Here is a tiny trained network, its code and every weight. The questions are about switching its units off for an input and a class, where a switched-off unit gives its printed mean instead of its output.

import numpy as np


def w(rows, s, z=0):
    codes = np.array(rows[::2]) - 128.0
    scale = np.full(codes.shape[1], s)
    scale[-1] = z or s
    return codes * scale


def f(y):
    return np.maximum(y, 0)


def log_softmax(a):
    a = a - a.max(-1, keepdims=True)
    return a - np.log(np.exp(a).sum(-1, keepdims=True))


def net(x, mask):
    res = np.array(x, float).reshape(1, 5) / 4 @ E
    y = f(res @ A[0][:, :-1].T + A[0][:, -1])
    res = res + np.where(mask, y, B[0][:, -1]) @ B[0][:, :-1]
    return log_softmax(res[-1] @ U[:, :-1].T + U[:, -1])


A, B = {}, {}
E = w([
[61,117,144,117,165,103,112,139,133,88,45],'x0',
[105,118,104,162,170,152,132,69,26,116,148],'x1',
[120,75,151,193,137,94,139,126,171,213,118],'x2',
[141,74,60,151,112,193,80,107,116,152,61],'x3',
[172,100,160,254,104,89,154,146,149,123,119],'x4',
],0.013)
A[0] = w([
[111,140,107,118,88,204,130,71,52,122,139,176],'n1',
[125,156,81,95,61,129,67,177,197,157,128,95],'n2',
[146,87,97,107,99,136,105,188,188,167,123,107],'n3',
[79,132,144,82,176,49,126,166,149,136,103,153],'n4',
[114,162,85,97,151,231,69,47,85,108,93,253],'n5',
[158,152,178,165,103,70,153,103,103,187,212,114],'n6',
[181,120,135,78,86,121,128,159,210,119,150,130],'n7',
[122,96,39,127,157,220,89,38,53,154,117,208],'n8',
[209,128,168,145,136,92,227,87,135,139,229,138],'n9',
[145,48,158,184,146,117,118,135,213,176,44,162],'n10',
[53,165,137,73,133,95,86,131,123,2,131,90],'n11',
[100,199,169,121,143,101,142,112,117,43,135,214],'n12',
],0.0081,0.0019)
B[0] = w([
[125,147,3,106,85,85,120,92,104,188,167,209],'n1',
[175,157,227,89,92,232,162,141,94,163,53,183],'n2',
[143,158,167,150,83,197,98,75,166,149,90,177],'n3',
[64,97,219,115,115,149,125,87,226,107,126,185],'n4',
[145,85,100,14,173,134,155,27,54,128,155,245],'n5',
[70,146,121,180,17,136,115,232,151,109,218,207],'n6',
[179,221,151,102,125,181,115,147,165,146,135,191],'n7',
[108,60,74,106,84,128,11,6,92,176,187,250],'n8',
[103,170,113,193,36,127,104,209,121,131,235,225],'n9',
[110,28,162,190,93,126,80,109,171,200,71,223],'n10',
[135,211,130,39,255,107,147,131,112,72,106,221],'n11',
[164,157,115,130,186,70,215,201,101,71,125,208],'n12',
],0.0069,0.013)
U = w([
[210,182,72,140,171,71,185,175,52,59,142,120],'0',
[158,158,178,92,90,198,107,149,194,165,75,56],'1',
[83,88,46,93,127,125,67,40,42,159,185,113],'2',
[74,40,157,252,111,64,105,122,160,179,62,249],'3',
[93,172,141,189,79,83,144,219,142,131,255,159],'4',
[37,174,177,49,211,83,164,140,132,76,128,118],'5',
],0.0081,0.0017)

Each question gives the input, the list of numbers given to net, and the class t.
The units are the neurons (one row each of A and B). Each row of codes is followed by its name. A weight is (code - 128) times the scale printed after its matrix; where a second scale follows, it is the last column's (A, B and U).
mask holds one flag per neuron, in row order. A switched-off neuron (its flag False) gives its mean, the last column of its row in B, instead of its output. The means were averaged over made-up inputs and are rounded, as every weight is.
A unit's drop is (log p(t) with every unit on - log p(t) with that unit switched off) / (log p(t) with every unit on - log p(t) with every unit switched off).
The circuit of an input: a set's keep is (log p(t) with only the set's units on - log p(t) with every unit switched off) / (log p(t) with every unit on - log p(t) with every unit switched off). Starting from all 12 units, units are removed one at a time, each time the one whose removal leaves the highest keep (on an exact tie, the one counted first), for as long as the keep stays at least 0.8.
units of the circuit, in order: the units of the circuit, biggest drop first
most important unit: the unit with the biggest drop
k most important neurons: the k neurons with the biggest drops, biggest first
drop of u: that unit's drop, to one decimal
input [3,-2,-3,-1,5], class 3: units of the circuit, in order => n5, n9
input [-4,3,-8,-8,-8], class 0: most important unit => n12
input [-1,4,2,0,5], class 4: 2 most important neurons => n6, n9
input [1,-5,-4,-4,3], class 5: units of the circuit, in order => n11, n6
input [-2,-5,-3,0,5], class 1: units of the circuit, in order => n2, n7
input [6,-5,5,-8,1], class 3: 2 most important neurons => n10, n4
input [-8,-5,-1,1,0], class 1: 3 most important neurons => n2, n3, n7
input [5,2,-8,0,-2], class 5: 2 most important neurons => n11, n12
input [2,-6,3,-4,6], class 3: 2 most important neurons => n10, n11
input [-8,0,8,2,3], class 4: 3 most important neurons => n6, n9, n8
input [-8,-3,3,7,-1], class 1: 4 most important neurons => n2, n3, n5, n7
input [3,4,5,3,1], class 3: 2 most important neurons => n10, n5
input [1,-4,0,1,-7], class 1: 4 most important neurons => n2, n12, n3, n7
input [6,-3,5,-7,3], class 3: units of the circuit, in order => n10
input [-3,-3,4,3,0], class 1: 3 most important neurons => n2, n8, n3
input [-8,3,3,-1,-3], class 4: 3 most important neurons => n6, n9, n5
input [8,6,4,-1,0], class 3: drop of n1 => 0.2
input [1,4,8,-2,-2], class 3: drop of n11 => 0.0
input [-2,-4,4,7,-1], class 1: drop of n3 => 0.8
input [-6,8,-8,-4,5], class 4: units of the circuit, in order => n9
